Below is a small trained network, with its code and all its weights. Each question gives an input and a class and asks what happens when units are switched off, that is, made to give their printed mean instead of their output.

import numpy as np


def w(rows, s, z=0):
    codes = np.array(rows[::2]) - 128.0
    scale = np.full(codes.shape[1], s)
    scale[-1] = z or s
    return codes * scale


def norm(h):
    return h / np.sqrt((h * h).mean(-1, keepdims=True) + 1e-5)


def f(y):
    return np.maximum(y, 0)


def log_softmax(a):
    a = a - a.max(-1, keepdims=True)
    return a - np.log(np.exp(a).sum(-1, keepdims=True))


def net(x, mask):
    res = np.array(x, float).reshape(1, 7) / 4 @ E
    u = 0
    for l in range(3):
        y = f(norm(res) @ A[l][:, :-1].T + A[l][:, -1])
        res = res + np.where(mask[u : u + 10], y, B[l][:, -1]) @ B[l][:, :-1]
        u += 10
    return log_softmax(norm(res)[-1] @ U[:, :-1].T + U[:, -1])


A, B = {}, {}
E = w([
[89,191,175,237,2,135],'x0',
[112,181,191,137,199,177],'x1',
[129,128,126,129,128,127],'x2',
[127,128,126,130,130,128],'x3',
[60,245,30,106,137,143],'x4',
[127,126,128,129,130,127],'x5',
[126,64,49,180,109,231],'x6',
],0.0022)
A[0] = w([
[120,81,60,107,51,88,139],'0.n0',
[64,181,56,77,106,189,117],'0.n1',
[122,185,191,96,202,253,5],'0.n2',
[132,153,127,153,88,148,98],'0.n3',
[177,121,70,154,165,159,131],'0.n4',
[80,151,193,175,162,159,102],'0.n5',
[94,177,118,92,73,148,156],'0.n6',
[104,134,156,133,154,231,138],'0.n7',
[182,145,134,118,151,50,128],'0.n8',
[171,149,164,103,137,178,157],'0.n9',
],0.0059,0.0014)
B[0] = w([
[169,128,28,161,126,9,225],'0.n0',
[153,134,159,184,222,172,252],'0.n1',
[131,130,55,98,119,3,215],'0.n2',
[48,108,126,74,119,134,177],'0.n3',
[114,170,134,57,72,151,196],'0.n4',
[137,103,74,149,62,7,195],'0.n5',
[142,157,193,197,171,141,197],'0.n6',
[217,112,44,144,18,91,206],'0.n7',
[140,152,72,127,124,179,187],'0.n8',
[131,62,108,148,142,84,168],'0.n9',
],0.004,0.0035)
A[1] = w([
[184,50,215,175,98,168,90],'1.n0',
[157,223,199,75,149,66,99],'1.n1',
[182,81,143,141,85,101,189],'1.n2',
[186,118,63,215,128,127,114],'1.n3',
[108,39,121,164,146,181,23],'1.n4',
[159,97,92,131,129,80,168],'1.n5',
[96,115,54,164,102,153,126],'1.n6',
[150,161,125,213,66,186,254],'1.n7',
[116,65,171,178,253,186,171],'1.n8',
[88,189,74,88,103,112,206],'1.n9',
],0.0038,0.00088)
B[1] = w([
[167,162,132,175,188,128,176],'1.n0',
[254,63,144,92,5,182,187],'1.n1',
[160,156,188,199,246,183,225],'1.n2',
[180,141,152,115,107,79,253],'1.n3',
[154,222,80,105,105,136,145],'1.n4',
[115,84,103,116,190,115,235],'1.n5',
[150,147,157,107,79,67,199],'1.n6',
[116,66,121,35,143,165,218],'1.n7',
[125,99,34,121,126,72,151],'1.n8',
[165,93,174,109,161,147,202],'1.n9',
],0.0036,0.0031)
A[2] = w([
[164,157,248,96,174,81,222],'2.n0',
[113,128,169,254,69,78,150],'2.n1',
[99,237,97,106,151,127,183],'2.n2',
[79,162,154,206,85,124,109],'2.n3',
[162,115,96,102,227,127,253],'2.n4',
[139,143,168,66,103,105,61],'2.n5',
[179,63,137,162,119,155,147],'2.n6',
[122,83,58,84,140,92,174],'2.n7',
[139,116,145,110,45,137,168],'2.n8',
[199,85,109,40,59,173,165],'2.n9',
],0.0051,0.0021)
B[2] = w([
[101,143,1,195,89,174,203],'2.n0',
[78,99,171,26,185,150,221],'2.n1',
[183,37,151,227,139,117,173],'2.n2',
[144,67,149,47,205,124,157],'2.n3',
[70,101,217,135,89,156,254],'2.n4',
[135,180,57,158,88,157,138],'2.n5',
[102,232,84,167,157,125,193],'2.n6',
[106,143,194,111,87,120,222],'2.n7',
[132,141,130,74,122,175,161],'2.n8',
[83,231,118,127,122,171,196],'2.n9',
],0.0043,0.0051)
U = w([
[53,95,194,2,149,185,254],'0',
[176,110,96,123,87,7,104],'1',
[171,115,150,236,192,180,50],'2',
[161,220,86,111,35,196,100],'3',
],0.011,0.00076)

Each question gives the input, the list of numbers given to net, and the class t.
The units are the neurons (one row each of A and B). Each row of codes is followed by its name. A weight is (code - 128) times the scale printed after its matrix; where a second scale follows, it is the last column's (A, B and U).
mask holds one flag per neuron, layer by layer. A switched-off neuron (its flag False) gives its mean, the last column of its row in B, instead of its output. The means were averaged over made-up inputs and are rounded, as every weight is.
A unit's drop is (log p(t) with every unit on - log p(t) with that unit switched off) / (log p(t) with every unit on - log p(t) with every unit switched off).
The circuit of an input: a set's keep is (log p(t) with only the set's units on - log p(t) with every unit switched off) / (log p(t) with every unit on - log p(t) with every unit switched off). Starting from the 12 units with the biggest drops (on a tie, the unit counted first), units are removed one at a time, each time the one whose removal leaves the highest keep (on an exact tie, the one counted first), for as long as the keep stays at least 0.8.
units of the circuit, in order: the units of the circuit, biggest drop first
unit that matters most: the unit with the biggest drop
top k neurons: the k neurons with the biggest drops, biggest first
top k neurons in layer l: the k neurons of layer l with the biggest drops, biggest first
input [6,-4,-1,4,7,7,1], class 2: units of the circuit, in order -> 2.n2, 0.n1
input [0,7,1,6,1,2,-7], class 1: top 2 neurons -> 0.n2, 0.n5
input [-3,7,-1,2,8,5,-7], class 2: units of the circuit, in order -> 2.n2
input [4,1,5,1,-4,2,-8], class 3: top 2 neurons -> 2.n0, 1.n1
input [-1,-8,-3,-6,8,-7,4], class 1: top 3 neurons -> 0.n0, 1.n2, 1.n6
input [7,4,8,4,8,1,6], class 2: units of the circuit, in order -> 0.n1, 2.n2
input [-7,8,6,3,8,-1,-4], class 1: top 2 neurons -> 0.n2, 2.n1
input [2,-2,6,1,-4,7,-4], class 2: units of the circuit, in order -> 1.n2, 0.n2
input [8,7,0,7,-6,-4,4], class 0: top 3 neurons -> 2.n1, 0.n0, 0.n1
input [7,0,0,-2,-4,-5,-7], class 0: top 4 neurons -> 2.n1, 2.n3, 1.n3, 0.n4
input [1,-4,-8,-7,-5,-3,1], class 2: top 2 neurons -> 1.n2, 0.n2
input [3,-6,4,2,8,1,6], class 2: top 2 neurons -> 0.n1, 0.n6
input [4,8,-4,6,6,-5,-8], class 1: top 4 neurons -> 0.n2, 0.n5, 2.n2, 2.n9
input [-2,-6,-8,-3,5,0,6], class 1: units of the circuit, in order -> 0.n0
input [8,1,6,-4,0,-3,-8], class 0: top 3 neurons in layer 2 -> 2.n1, 2.n3, 2.n6
input [-3,-7,4,6,-4,7,-8], class 3: top 3 neurons in layer 2 -> 2.n9, 2.n0, 2.n2
input [4,1,5,0,-5,6,-5], class 2: top 4 neurons -> 1.n2, 0.n4, 1.n0, 0.n2
input [6,5,1,-8,-6,-6,-3], class 0: top 3 neurons -> 2.n1, 0.n1, 0.n5
input [7,-1,-2,0,6,-2,6], class 0: top 3 neurons in layer 2 -> 2.n1, 2.n3, 2.n0
input [-8,-8,6,1,0,-5,-5], class 0: top 2 neurons in layer 2 -> 2.n4, 2.n7
input [-2,-2,-5,-5,2,-2,-4], class 3: unit that matters most -> 1.n1
input [-3,1,8,5,5,5,3], class 2: top 3 neurons -> 0.n1, 2.n2, 2.n1
input [8,0,7,7,8,-5,-2], class 0: top 2 neurons -> 2.n1, 2.n3
input [6,-6,0,4,6,-8,2], class 0: top 3 neurons in layer 2 -> 2.n1, 2.n3, 2.n0
input [-6,-7,7,5,-3,1,8], class 3: top 2 neurons in layer 0 -> 0.n4, 0.n2
